[[ 24 -12 -17 -23 -36]
 [-36  22  31  15  33]]: -23

[[  2 -33  12   2]
 [  4 -15   6   9]]: 12

[[  5   9  -9   3  -5   0]
 [ -5   2  15   1  -7 -28]]: -5

[[-15   8 -12  32  12]
 [ 22 -19  19  21  -1]]: 32

[[ -6  12  -1 -15  32 -16   8]
 [  1 -35 -12 -19  -6   4 -10]]: -16

[[24 16 24 21]
 [31 15 14 12]]: 24

[[-27  31 -25  14]
 [  0  -2   7  -4]]: -25

[[15 29 -9 -4 -5  9]
 [ 1  0 -3  2  1 -3]]: -5

[[-31   8 -21  24  38]
 [-19 -10  21  -3  31]]: 24
---
-33  -38  -24   25   22  -14 --> -24
 37    2    1  -11 --> 1
 14    1   -4  -30    0 --> -4
 38   37   -4    1  -34 --> -4
 12    6  -25  -16  -30 --> -25
 -5   31    5  -10 --> 5
-33  -22  -34  -34 --> -34
-37  -23   -3  -25  -16  -19 --> -3
-16  -19  -35  -33  -35 --> -35
---
 0.031  -0.079  -0.155  -0.097  -0.074  -0.080
-0.059   0.192   0.089   0.203   0.201   0.081
-0.149  -0.119  -0.122  -0.161  -0.164   0.139
Out: -0.155

-128.504  -164.088    67.417   104.730    25.169    75.000 Out: 67.417

-1.3   0.1   1.4  -1.0  -0.2  -0.9  -1.0 Out: 1.4

-0.2   1.1  -1.4  -0.6
 0.7   0.5   0.7   1.7
 0.0   0.6   0.8   1.1
Out: -1.4

-1.27  -0.31   1.51  -0.78   0.56 Out: 1.51

-1.25   1.45  -0.65   1.00  -0.75 Out: -0.65

 17.091    3.305   -6.099   -5.682    2.077  -17.653   -0.781 Out: -6.099
---
[[  0   2  -4  -1  -2   0   1  -1   2]
 [  0   2  -6  -1  -3   0   1  -2   2]
 [  0   1  -2   0  -1   0   0  -1   1]
 [  0  -6  15   3   7   0  -2   4  -7]
 [  0  -2   4   1   2   0  -1   1  -2]
 [  0  -6  15   3   7   0  -2   4  -7]
 [  1  10 -28  -6 -13   1   4  -8  12]
 [  0   7 -19  -4  -9   1   3  -5   9]
 [  0   2  -5  -1  -2   0   1  -1   2]
 [  0  -4  10   2   4   0  -1   3  -4]
 [  1  10 -27  -6 -12   1   4  -8  12]
 [  0  -1   3   1   1   0   0   1  -1]] gives 1

[[  5  -6 -12 -12   2   5  15  -5   3 -10   7  10]
 [  8   3   0  14 -11  -2 -10 -13  -4  21 -13   1]
 [ 13 -14 -12  11  16 -19 -19   1   3  -9  -7  25]
 [  3 -13 -11  -7  21 -11  -1  11   7 -26   7  18]
 [  6  -1 -16 -23 -12  20  35 -16   1  -3  11   4]
 [  1   3  -4  -9 -11  12  16 -10  -1   6   3  -4]
 [ -2  -3  -4 -11   5   3  10   4   3 -12   8   2]
 [ 13 -14 -12  11  16 -20 -19   1   3  -9  -7  25]
 [  2 -12 -10  -7  21 -10  -1  12   6 -26   7  17]
 [ 11   2 -17 -16 -22  21  32 -27  -2  12   4   3]
 [  2  -7 -15 -24   5  11  27  -1   5 -21  16   9]
 [  7 -14 -11   1  21 -16 -10   8   5 -20   1  22]] gives 2

[[  8  -2  18  19  20 -12  14  -1 -15  -1  -6  23  -5  -6  10]
 [ -5   3  -1 -15   8  -5  11   7   3  10 -11  -1 -12   7 -14]
 [-10   1  -6 -13  -5 -12  21 -15 -26 -10  -7  23 -13  -7  -8]
 [ -9   3  -9 -18  -3  -4   9  -5  -8  -4  -9   7 -12   1 -18]
 [ 15  -5   9  28   1 -19  -2  -5 -17  -6   5  25   5 -14  10]
 [  0   4   0 -12  11  -7  11   8   2   8 -14   4 -13   7 -20]
 [ 11  -7  18  21   6  -2  -4   1 -13  -8   0  21   6  -8  26]] gives 0

[[ 18 -23  15  -5 -24   3  21   2   1  28  28 -22 -27   1  26  -5]
 [-11  10  19 -12  21 -23 -18 -29  13   5  25  33 -29  20 -16  14]
 [  8  20 -16 -27  22  -3   8  21   7  19  -1   7   2 -21 -25 -13]
 [  5 -18  30  16  25  21 -23  13  -6  23  13 -30  32 -24 -15  23]
 [ 31   6  20 -15  17   7   2  30  10   7   2  11 -33 -22 -11 -18]
 [  3  15 -29 -16  18  20 -32 -24 -17 -12   5   8  -8  18   8   4]
 [ 31  -1   3  -7  -2  11  -3 -31 -20 -21  26   2  10 -13   4 -16]
 [ 19   3  11   6 -21  -7 -26   4  27  33 -30  -7  22 -26 -29  13]] gives 31

[[ -5  26  -1 -17  -4   1   2 -19]
 [ -1  19   0   5 -15  17 -13  -5]
 [ -4  -4  -7  -2  -9  23   2 -16]
 [ -2   4  -4   5 -14  25  -7 -10]
 [ -4  31   1 -10  -8   2  -6 -12]
 [  1  12   2   8 -11  10 -12   2]
 [ -3 -10  -6  -7   2   7  10 -12]
 [ -3  -1  -6   2 -12  25  -3 -13]] gives -3

[[  0   0 -15  -1   7  10  -1  18   7  22]
 [  5   6  -8   9 -10  -8   3  11  -9  14]
 [  3   3 -18   4 -15 -15   3   5 -15 -17]
 [  4   5 -25   8 -15 -16   2  24 -16   4]
 [-35 -36  11 -36  23  21 -34   1  23 -22]
 [-12 -13 -18 -13   7   5 -10   9   6 -17]
 [  9   9 -10  11 -16 -16  10  -5 -16 -15]
 [-12 -11  -4 -12  11  11 -12   9  11   1]
 [ -2  -2  17  -1   1  -1  -3  -7   1  -5]] gives -12
---
[[-2.88, 9.40, -2.44, 13.60, -6.54], [2.79, 6.32, -5.74, -13.35, -6.02], [-6.40, -5.04, 5.89, 2.77, 3.26]] out -5.74
[[-0.28, 0.85, 2.05, 1.45, -1.13, 0.52], [-1.06, 0.10, 0.85, 0.86, -0.54, 0.30]] out 0.86
[[-0.305, -0.980, 0.186, 0.878, 1.627, 2.200], [-0.327, 0.332, -0.256, -1.226, -0.786, -0.303], [0.173, -0.737, -0.773, -1.073, -0.038, -1.350]] out -1.226
[[-2.172, 18.491, -0.576, -14.288, -0.207, -12.432, 7.148], [1.531, 15.528, -3.773, -18.317, -3.880, -6.462, 14.327]] out -3.880
[[81.34, -45.29, 5.82, 194.39, 38.60], [-43.93, -120.87, -77.76, 60.26, 77.15], [76.25, -84.53, 15.85, -68.28, 213.10]] out -77.76
[[13.19, 3.98, -20.29, -11.50, 20.42], [5.59, -13.08, 12.57, -11.30, 3.29], [4.95, -13.17, 11.58, -11.46, 2.68]] out 12.57
---
-25	-27	-23	29	-13	6 -> 29, -27

-47	43	-12	-15	-11	33	8 -> 43, -47

702	498	-548	856	528
-643	-372	-797	910	664
-> 910, -797

62	218	51	77	60
29	56	152	72	139
-> 218, 29

4117	6056	7143	8424	1672 -> 8424, 1672

-38	-47	1	48
4	4	13	2
13	5	14	1
-> 48, -47

252	89	51	114	34	39 -> 252, 34

131	165	228	61 -> 228, 61
---
[-28 -18  22  28  19] ans = -18
[ 15  26 -16  -9  32   9  17] ans = 26
[  8  -1 -10  32 -22] ans = -1
[ -7 -23  23  38  -4  10   0] ans = -23
[ 16 -12  26  28  17 -19] ans = -12
[-21  13  16  38  20 -24] ans = 13
[-9 -7  7 35] ans = -7
